Below is a small trained network, with its code and all its weights. Each question gives an input and a target symbol and asks what happens when units are switched off, that is, made to give their printed mean instead of their output.

import numpy as np


def w(rows, s, z=0):
    codes = np.array(rows[::2]) - 128.0
    scale = np.full(codes.shape[1], s)
    scale[-1] = z or s
    return codes * scale


def norm(h):
    return h / np.sqrt((h * h).mean(-1, keepdims=True) + 1e-5)


def f(y):
    return y / 2 * (1 + np.tanh(0.7978845608 * (y + 0.044715 * y**3)))


def softmax(a):
    e = np.exp(a - a.max(-1, keepdims=True))
    return e / e.sum(-1, keepdims=True)


def log_softmax(a):
    a = a - a.max(-1, keepdims=True)
    return a - np.log(np.exp(a).sum(-1, keepdims=True))


def net(x, mask):
    ids = ['ΛΞΠΦΩαβγδεζημ'.index(c) for c in x.split()]
    T = len(ids)
    res = E[ids] + P[:T]
    u = 0
    for l in range(3):
        q, k, v = (norm(res) @ M[l].T for M in (Q, K, V))
        z = softmax(np.where(np.tri(T) > 0, q @ k.T / 2**0.5, -1e9)) @ v
        res = res + np.where(mask[u], z, O[l][:, -1]) @ O[l][:, :-1]
        u += 1
        y = f(norm(res) @ A[l][:, :-1].T + A[l][:, -1])
        res = res + np.where(mask[u : u + 4], y, B[l][:, -1]) @ B[l][:, :-1]
        u += 4
    return log_softmax(norm(res)[-1] @ U[:, :-1].T + U[:, -1])


Q, K, V, O, A, B = {}, {}, {}, {}, {}, {}
E = w([
[96,122,115,131],'Λ',
[135,86,157,168],'Ξ',
[204,199,162,160],'Π',
[93,52,140,86],'Φ',
[117,89,162,163],'Ω',
[100,180,157,75],'α',
[252,157,161,50],'β',
[112,105,128,149],'γ',
[76,164,92,164],'δ',
[167,94,117,167],'ε',
[89,149,76,106],'ζ',
[60,114,148,132],'η',
[65,123,140,131],'μ',
],0.018)
P = w([
[152,169,80,4],'0',
[45,136,185,173],'1',
[98,144,136,153],'2',
[124,110,161,169],'3',
[146,112,140,159],'4',
[128,116,144,157],'5',
[128,117,152,147],'6',
[129,110,148,144],'7',
[123,110,161,138],'8',
[139,107,164,139],'9',
[121,110,169,135],'10',
[139,111,153,132],'11',
],0.0033)
Q[0] = w([
[152,240,161,92],'L0H1',
[51,254,232,74],'L0H1',
],0.0049)
K[0] = w([
[151,253,175,203],'L0H1',
[241,154,15,58],'L0H1',
],0.0028)
V[0] = w([
[179,252,101,108],'L0H1',
[107,100,217,130],'L0H1',
],0.0035)
O[0] = w([
[153,89,135,255,169],'L0H1',
[7,140,34,203,255],'L0H1',
],0.0073,0.00085)
A[0] = w([
[105,174,253,135,68],'L0N1',
[24,134,133,149,176],'L0N2',
[66,214,224,204,174],'L0N3',
[124,233,29,191,252],'L0N4',
],0.005,0.0038)
B[0] = w([
[81,208,9,36,151],'L0N1',
[207,107,90,170,251],'L0N2',
[188,168,172,183,236],'L0N3',
[104,95,254,210,206],'L0N4',
],0.0073,0.0026)
Q[1] = w([
[125,188,124,164],'L1H1',
[100,134,254,69],'L1H1',
],0.0062)
K[1] = w([
[112,63,153,159],'L1H1',
[255,199,116,84],'L1H1',
],0.0088)
V[1] = w([
[120,205,254,110],'L1H1',
[162,157,168,132],'L1H1',
],0.0067)
O[1] = w([
[50,114,7,74,253],'L1H1',
[253,164,88,119,197],'L1H1',
],0.0052,0.0041)
A[1] = w([
[90,147,104,171,4],'L1N1',
[31,184,176,150,91],'L1N2',
[69,252,128,12,110],'L1N3',
[214,254,116,135,88],'L1N4',
],0.0059,0.0021)
B[1] = w([
[243,2,165,78,110],'L1N1',
[223,122,131,175,159],'L1N2',
[136,248,131,206,247],'L1N3',
[185,60,183,56,251],'L1N4',
],0.0077,0.0029)
Q[2] = w([
[54,223,2,94],'L2H1',
[178,249,161,9],'L2H1',
],0.0077)
K[2] = w([
[134,120,73,116],'L2H1',
[251,96,78,139],'L2H1',
],0.011)
V[2] = w([
[210,90,68,137],'L2H1',
[166,97,255,103],'L2H1',
],0.0084)
O[2] = w([
[113,133,36,254,164],'L2H1',
[2,20,156,82,253],'L2H1',
],0.0064,0.0037)
A[2] = w([
[99,90,89,2,145],'L2N1',
[186,138,139,19,3],'L2N2',
[171,172,60,202,127],'L2N3',
[92,160,119,233,8],'L2N4',
],0.0086,0.004)
B[2] = w([
[57,123,68,60,254],'L2N1',
[193,36,255,92,234],'L2N2',
[141,165,127,59,182],'L2N3',
[149,65,69,137,169],'L2N4',
],0.013,0.004)
U = w([
[84,141,149,140,100],'Λ',
[188,161,65,104,47],'Ξ',
[162,169,249,196,29],'Π',
[17,142,78,76,172],'Φ',
[124,149,120,126,73],'Ω',
[100,244,129,119,252],'α',
[145,109,191,48,154],'β',
[118,136,112,137,75],'γ',
[105,131,148,187,154],'δ',
[38,130,171,155,154],'ε',
[130,90,63,177,156],'ζ',
[86,134,169,169,112],'η',
[115,140,120,138,73],'μ',
],0.012,0.0043)

Each question gives the input, a string of symbols that net reads in full, and the target symbol t.
The units are the heads (2 rows each of Q, K, V and O) and the neurons (one row each of A and B). Each row of codes is followed by its name. A weight is (code - 128) times the scale printed after its matrix; where a second scale follows, it is the last column's (O, A, B and U).
mask holds one flag per unit, layer by layer, with each layer's heads first. A switched-off unit (its flag False) gives its mean, the last column of its rows in O or B, instead of its output. The means were averaged over made-up inputs and are rounded, as every weight is.
A unit's drop is (log p(t) with every unit on - log p(t) with that unit switched off) / (log p(t) with every unit on - log p(t) with every unit switched off).
The circuit of an input: a set's keep is (log p(t) with only the set's units on - log p(t) with every unit switched off) / (log p(t) with every unit on - log p(t) with every unit switched off). Starting from the 12 units with the biggest drops (on a tie, the unit counted first), units are removed one at a time, each time the one whose removal leaves the highest keep (on an exact tie, the one counted first), for as long as the keep stays at least 0.8.
units of the circuit, in order: the units of the circuit, biggest drop first
most important unit: the unit with the biggest drop
k most important neurons: the k neurons with the biggest drops, biggest first
top k neurons in layer l: the k neurons of layer l with the biggest drops, biggest first
input η α α β Ω Ξ α η β β Ω, target Π: units of the circuit, in order : (L2N1, L1N4, L2H1)
input β η β β α η η Ξ, target ζ: units of the circuit, in order : (L1N4, L2N2, L2N4)
input β μ α Ω μ β Λ, target ζ: most important neuron : (L1N4)
input γ Π β α Ω, target β: units of the circuit, in order : (L2H1, L0H1, L1H1, L1N4)
input β β α ζ β γ, target ζ: units of the circuit, in order : (L2N2, L2N1, L2N4)
input η β α Λ, target Π: 2 most important neurons : (L2N1, L1N4)
input β ε Ω, target ζ: units of the circuit, in order : (L1N4, L2N4, L2H1)
input γ β α ζ α μ, target β: 3 most important neurons : (L0N1, L1N4, L1N3)
input ζ α μ Φ Ξ α η Ξ, target α: 2 most important neurons : (L0N4, L1N4)
input α Ω β Φ Ξ, target Ξ: 4 most important neurons : (L1N4, L2N3, L2N2, L0N4)
input ζ μ β β Φ β α η β Λ ε, target α: 3 most important neurons : (L0N4, L1N4, L2N2)
input ζ Ω η Λ, target α: units of the circuit, in order : (L2H1, L1N4)
input β β β β α Ω, target ζ: 4 most important neurons : (L1N4, L2N2, L0N1, L2N4)
input α β α γ β α ζ Π β γ, target Ξ: most important unit : L2H1
input γ Ω Ω, target β: 2 most important neurons : (L0N3, L0N1)
input η β β Ω Π β β Ω β ζ Λ γ, target Π: units of the circuit, in order : (L1N4, L2N1, L2H1)
input η μ γ α η α Ξ, target Π: 4 most important neurons : (L2N1, L1N4, L1N3, L0N2)
input α β Ω γ β ε α ζ Ξ, target Ξ: 2 most important neurons : (L1N4, L0N4)
input η γ Ξ β β ε β ε β Ω, target Π: units of the circuit, in order : (L1N4, L2H1, L2N1)
input γ ε ζ ζ β η α Π Λ, target β: 4 most important neurons : (L1N4, L1N1, L0N3, L0N1)
input η β α α α β ε η, target Π: 4 most important neurons : (L2N1, L1N4, L1N1, L1N3)
input β β Ξ, target ζ: 4 most important neurons : (L1N4, L2N2, L2N4, L2N1)
input β α ζ ε Ω ζ, target ζ: most important unit : L0N4
input ζ γ β α δ Φ Ω β β α β Ω, target α: 3 most important neurons : (L0N4, L0N1, L1N4)
input η γ Φ β Ω α β α η, target Π: 4 most important neurons : (L2N1, L1N4, L0N3, L1N2)
input α Φ ζ, target Ξ: top 3 neurons in layer 1 : (L1N2, L1N4, L1N3)
input η α ε, target Π: most important unit : L2N1
input α Φ β β μ, target Ξ: top 3 neurons in layer 2 : (L2N3, L2N2, L2N4)
input α β β α α β Ω η, target Ξ: top 3 neurons in layer 2 : (L2N3, L2N2, L2N1)
